Below is a small trained network, with its code and all its weights. Each question gives an input and a class and asks what happens when units are switched off, that is, made to give their printed mean instead of their output.

import numpy as np


def w(rows, s, z=0):
    codes = np.array(rows[::2]) - 128.0
    scale = np.full(codes.shape[1], s)
    scale[-1] = z or s
    return codes * scale


def f(y):
    return np.maximum(y, 0)


def log_softmax(a):
    a = a - a.max(-1, keepdims=True)
    return a - np.log(np.exp(a).sum(-1, keepdims=True))


def net(x, mask):
    res = np.array(x, float).reshape(1, 5) / 4 @ E
    y = f(res @ A[0][:, :-1].T + A[0][:, -1])
    res = res + np.where(mask, y, B[0][:, -1]) @ B[0][:, :-1]
    return log_softmax(res[-1] @ U[:, :-1].T + U[:, -1])


A, B = {}, {}
E = w([
[129,127,127],'x0',
[128,127,130],'x1',
[158,142,255],'x2',
[148,30,132],'x3',
[5,105,156],'x4',
],0.0097)
A[0] = w([
[203,143,141,139],'n0',
[183,127,105,74],'n1',
[184,86,114,123],'n2',
[117,112,194,124],'n3',
[105,184,90,129],'n4',
[105,202,116,79],'n5',
[130,119,64,105],'n6',
[111,106,69,105],'n7',
[162,149,183,121],'n8',
[142,23,92,101],'n9',
[128,115,208,94],'n10',
[159,114,190,106],'n11',
[129,166,121,104],'n12',
[91,128,148,178],'n13',
[46,96,152,85],'n14',
[152,115,209,96],'n15',
[159,44,172,108],'n16',
[104,154,116,146],'n17',
[107,98,62,89],'n18',
[92,164,54,117],'n19',
[125,199,166,114],'n20',
[105,114,146,111],'n21',
[123,100,71,106],'n22',
[112,252,166,124],'n23',
[125,83,49,122],'n24',
[147,54,132,96],'n25',
[142,170,120,126],'n26',
[105,44,140,121],'n27',
[84,149,150,114],'n28',
[198,152,114,76],'n29',
[126,167,150,133],'n30',
[57,109,93,137],'n31',
[73,101,194,156],'n32',
[143,164,171,123],'n33',
[115,128,117,255],'n34',
[173,158,120,150],'n35',
[85,111,134,212],'n36',
[154,165,112,141],'n37',
[68,152,162,105],'n38',
[112,129,53,97],'n39',
[24,111,135,86],'n40',
],0.014,0.0088)
B[0] = w([
[106,106,23,210],'n0',
[108,157,75,160],'n1',
[98,99,22,182],'n2',
[161,167,166,203],'n3',
[31,14,162,189],'n4',
[2,112,150,170],'n5',
[114,155,204,180],'n6',
[161,187,193,182],'n7',
[163,162,183,195],'n8',
[21,97,153,204],'n9',
[121,191,159,202],'n10',
[141,190,185,193],'n11',
[106,119,132,148],'n12',
[167,112,82,204],'n13',
[112,207,45,209],'n14',
[137,189,207,206],'n15',
[25,60,148,210],'n16',
[143,68,146,169],'n17',
[135,167,185,185],'n18',
[169,146,237,207],'n19',
[100,82,130,187],'n20',
[140,151,91,155],'n21',
[137,170,224,178],'n22',
[50,56,159,229],'n23',
[176,176,199,209],'n24',
[40,155,132,177],'n25',
[96,83,127,163],'n26',
[58,77,110,205],'n27',
[184,148,83,173],'n28',
[64,186,33,178],'n29',
[78,45,154,167],'n30',
[182,103,53,216],'n31',
[187,107,63,242],'n32',
[179,162,155,182],'n33',
[242,37,164,255],'n34',
[100,108,2,190],'n35',
[182,106,87,233],'n36',
[166,115,91,175],'n37',
[124,119,43,189],'n38',
[134,183,241,190],'n39',
[137,209,62,225],'n40',
],0.0057,0.0088)
U = w([
[176,243,232,117],'0',
[192,45,122,255],'1',
[7,28,144,58],'2',
[155,219,1,56],'3',
],0.0089,0.0091)

Each question gives the input, the list of numbers given to net, and the class t.
The units are the neurons (one row each of A and B). Each row of codes is followed by its name. A weight is (code - 128) times the scale printed after its matrix; where a second scale follows, it is the last column's (A, B and U).
mask holds one flag per neuron, in row order. A switched-off neuron (its flag False) gives its mean, the last column of its row in B, instead of its output. The means were averaged over made-up inputs and are rounded, as every weight is.
A unit's drop is (log p(t) with every unit on - log p(t) with that unit switched off) / (log p(t) with every unit on - log p(t) with every unit switched off).
The circuit of an input: a set's keep is (log p(t) with only the set's units on - log p(t) with every unit switched off) / (log p(t) with every unit on - log p(t) with every unit switched off). Starting from the 12 units with the biggest drops (on a tie, the unit counted first), units are removed one at a time, each time the one whose removal leaves the highest keep (on an exact tie, the one counted first), for as long as the keep stays at least 0.8.
units of the circuit, in order: the units of the circuit, biggest drop first
most important unit: the unit with the biggest drop
top k neurons: the k neurons with the biggest drops, biggest first
drop of u: that unit's drop, to one decimal
input [-6,-8,3,7,-2], class 2: most important unit -> n16
input [3,-7,2,-6,7], class 3: units of the circuit, in order -> (n40, n38)
input [4,5,0,-3,6], class 3: units of the circuit, in order -> (n40, n14)
input [-4,-8,0,-5,2], class 2: units of the circuit, in order -> (n23, n4)
input [3,5,-3,-1,6], class 3: units of the circuit, in order -> (n40, n14)
input [6,-4,-6,-7,-4], class 2: units of the circuit, in order -> (n4, n5)
input [-5,8,5,4,-4], class 0: top 2 neurons -> (n15, n11)
input [-7,-7,2,7,8], class 3: top 2 neurons -> (n14, n40)
input [0,-5,6,-3,-8], class 3: top 3 neurons -> (n0, n29, n35)
input [3,-1,-5,6,-1], class 2: top 4 neurons -> (n9, n27, n25, n2)
input [1,-6,5,-8,5], class 2: top 2 neurons -> (n23, n5)
input [2,-3,0,6,-4], class 2: top 2 neurons -> (n9, n16)
input [2,-6,-7,-1,7], class 0: top 2 neurons -> (n19, n39)
input [0,-6,4,3,5], class 3: most important unit -> n14
input [0,4,3,-5,6], class 3: top 2 neurons -> (n40, n14)
input [-7,2,-5,2,-8], class 3: drop of n29 -> 0.4
input [-5,-4,-7,-3,-1], class 0: drop of n18 -> 0.0
input [-8,-6,-6,-7,-1], class 1: drop of n8 -> 0.1
